Here is a tiny trained network, its code and every weight. The questions are about switching its units off for an input and a class, where a switched-off unit gives its printed mean instead of its output.

import numpy as np


def w(rows, s, z=0):
    codes = np.array(rows[::2]) - 128.0
    scale = np.full(codes.shape[1], s)
    scale[-1] = z or s
    return codes * scale


def f(y):
    return y / 2 * (1 + np.tanh(0.7978845608 * (y + 0.044715 * y**3)))


def log_softmax(a):
    a = a - a.max(-1, keepdims=True)
    return a - np.log(np.exp(a).sum(-1, keepdims=True))


def net(x, mask):
    res = np.array(x, float).reshape(1, 4) / 4 @ E
    y = f(res @ A[0][:, :-1].T + A[0][:, -1])
    res = res + np.where(mask, y, B[0][:, -1]) @ B[0][:, :-1]
    return log_softmax(res[-1] @ U[:, :-1].T + U[:, -1])


A, B = {}, {}
E = w([
[21,39,93,102,92,67,164,165],'x0',
[208,153,126,102,209,180,195,161],'x1',
[179,119,125,167,6,86,177,38],'x2',
[147,175,196,58,111,10,102,106],'x3',
],0.012)
A[0] = w([
[111,19,73,199,137,122,233,141,186],'N0',
[172,167,158,149,86,16,139,111,253],'N1',
[94,156,148,127,35,179,209,55,90],'N2',
[154,96,212,117,151,113,138,103,59],'N3',
[193,167,152,117,205,213,94,187,147],'N4',
[111,2,35,134,125,126,220,155,158],'N5',
[161,168,145,226,62,141,111,19,130],'N6',
[149,174,123,181,194,163,144,146,93],'N7',
[160,134,170,67,122,51,123,131,114],'N8',
[54,136,164,131,168,130,24,165,154],'N9',
[142,110,137,211,38,41,76,89,174],'N10',
[201,181,124,89,222,147,173,170,241],'N11',
[204,109,111,155,194,217,102,189,137],'N12',
[208,214,85,146,144,99,156,178,174],'N13',
[162,219,177,135,162,134,241,97,216],'N14',
[194,130,110,227,33,150,81,116,106],'N15',
[72,132,142,28,119,74,46,158,190],'N16',
],0.0093,0.004)
B[0] = w([
[62,171,55,190,93,89,193,78,199],'N0',
[124,114,222,135,63,136,133,98,217],'N1',
[94,184,120,172,151,143,118,128,177],'N2',
[150,82,162,131,107,148,113,137,140],'N3',
[126,155,94,42,200,137,125,52,248],'N4',
[54,123,66,136,113,86,254,167,203],'N5',
[141,119,167,192,121,157,86,60,210],'N6',
[102,113,95,78,145,49,82,56,191],'N7',
[190,67,186,118,91,115,150,205,180],'N8',
[134,119,79,151,188,146,102,207,196],'N9',
[109,177,141,150,24,136,91,119,224],'N10',
[179,108,155,60,214,155,155,23,243],'N11',
[57,220,19,53,147,106,73,59,236],'N12',
[113,81,163,93,119,135,165,83,187],'N13',
[138,63,161,93,110,141,173,51,203],'N14',
[137,161,94,187,100,184,67,28,188],'N15',
[102,78,167,136,161,133,110,248,202],'N16',
],0.0089,0.017)
U = w([
[161,150,91,147,110,60,140,132,4],'0',
[96,95,170,122,45,17,58,217,46],'1',
[111,163,59,48,194,127,126,53,159],'2',
[99,92,84,201,249,138,102,214,165],'3',
[58,131,53,221,70,67,254,133,208],'4',
[180,92,227,88,128,138,207,76,104],'5',
[132,153,139,237,64,167,68,61,195],'6',
],0.0078,0.0038)

Each question gives the input, the list of numbers given to net, and the class t.
The units are the neurons (one row each of A and B). Each row of codes is followed by its name. A weight is (code - 128) times the scale printed after its matrix; where a second scale follows, it is the last column's (A, B and U).
mask holds one flag per neuron, in row order. A switched-off neuron (its flag False) gives its mean, the last column of its row in B, instead of its output. The means were averaged over made-up inputs and are rounded, as every weight is.
A unit's drop is (log p(t) with every unit on - log p(t) with that unit switched off) / (log p(t) with every unit on - log p(t) with every unit switched off).
The circuit of an input: a set's keep is (log p(t) with only the set's units on - log p(t) with every unit switched off) / (log p(t) with every unit on - log p(t) with every unit switched off). Starting from the 12 units with the biggest drops (on a tie, the unit counted first), units are removed one at a time, each time the one whose removal leaves the highest keep (on an exact tie, the one counted first), for as long as the keep stays at least 0.8.
units of the circuit, in order: the units of the circuit, biggest drop first
top k neurons: the k neurons with the biggest drops, biggest first
drop of u: that unit's drop, to one decimal
input [-8,1,6,3], class 6: units of the circuit, in order : (N6)
input [-5,7,-3,8], class 5: top 3 neurons : (N8, N14, N13)
input [3,-1,7,8], class 1: units of the circuit, in order : (N8, N11)
input [7,3,-8,-2], class 3: units of the circuit, in order : (N9, N16)
input [8,6,-7,2], class 3: units of the circuit, in order : (N16, N9)
input [6,7,-7,6], class 3: units of the circuit, in order : (N16, N12)
input [7,-6,-7,-7], class 4: top 2 neurons : (N5, N0)
input [3,-6,5,5], class 6: top 3 neurons : (N6, N10, N15)
input [-3,0,4,6], class 6: top 4 neurons : (N11, N10, N6, N4)
input [-7,5,8,4], class 5: top 2 neurons : (N14, N13)
input [-1,-8,5,8], class 6: top 3 neurons : (N6, N15, N10)
input [6,-8,-7,-3], class 3: top 2 neurons : (N9, N16)
input [0,-6,1,-4], class 6: drop of N10 : 0.1
input [7,-6,-2,-3], class 4: drop of N0 : 0.0
input [5,-7,-7,-3], class 3: top neuron : (N9)
input [4,2,0,3], class 1: drop of N11 : 0.2
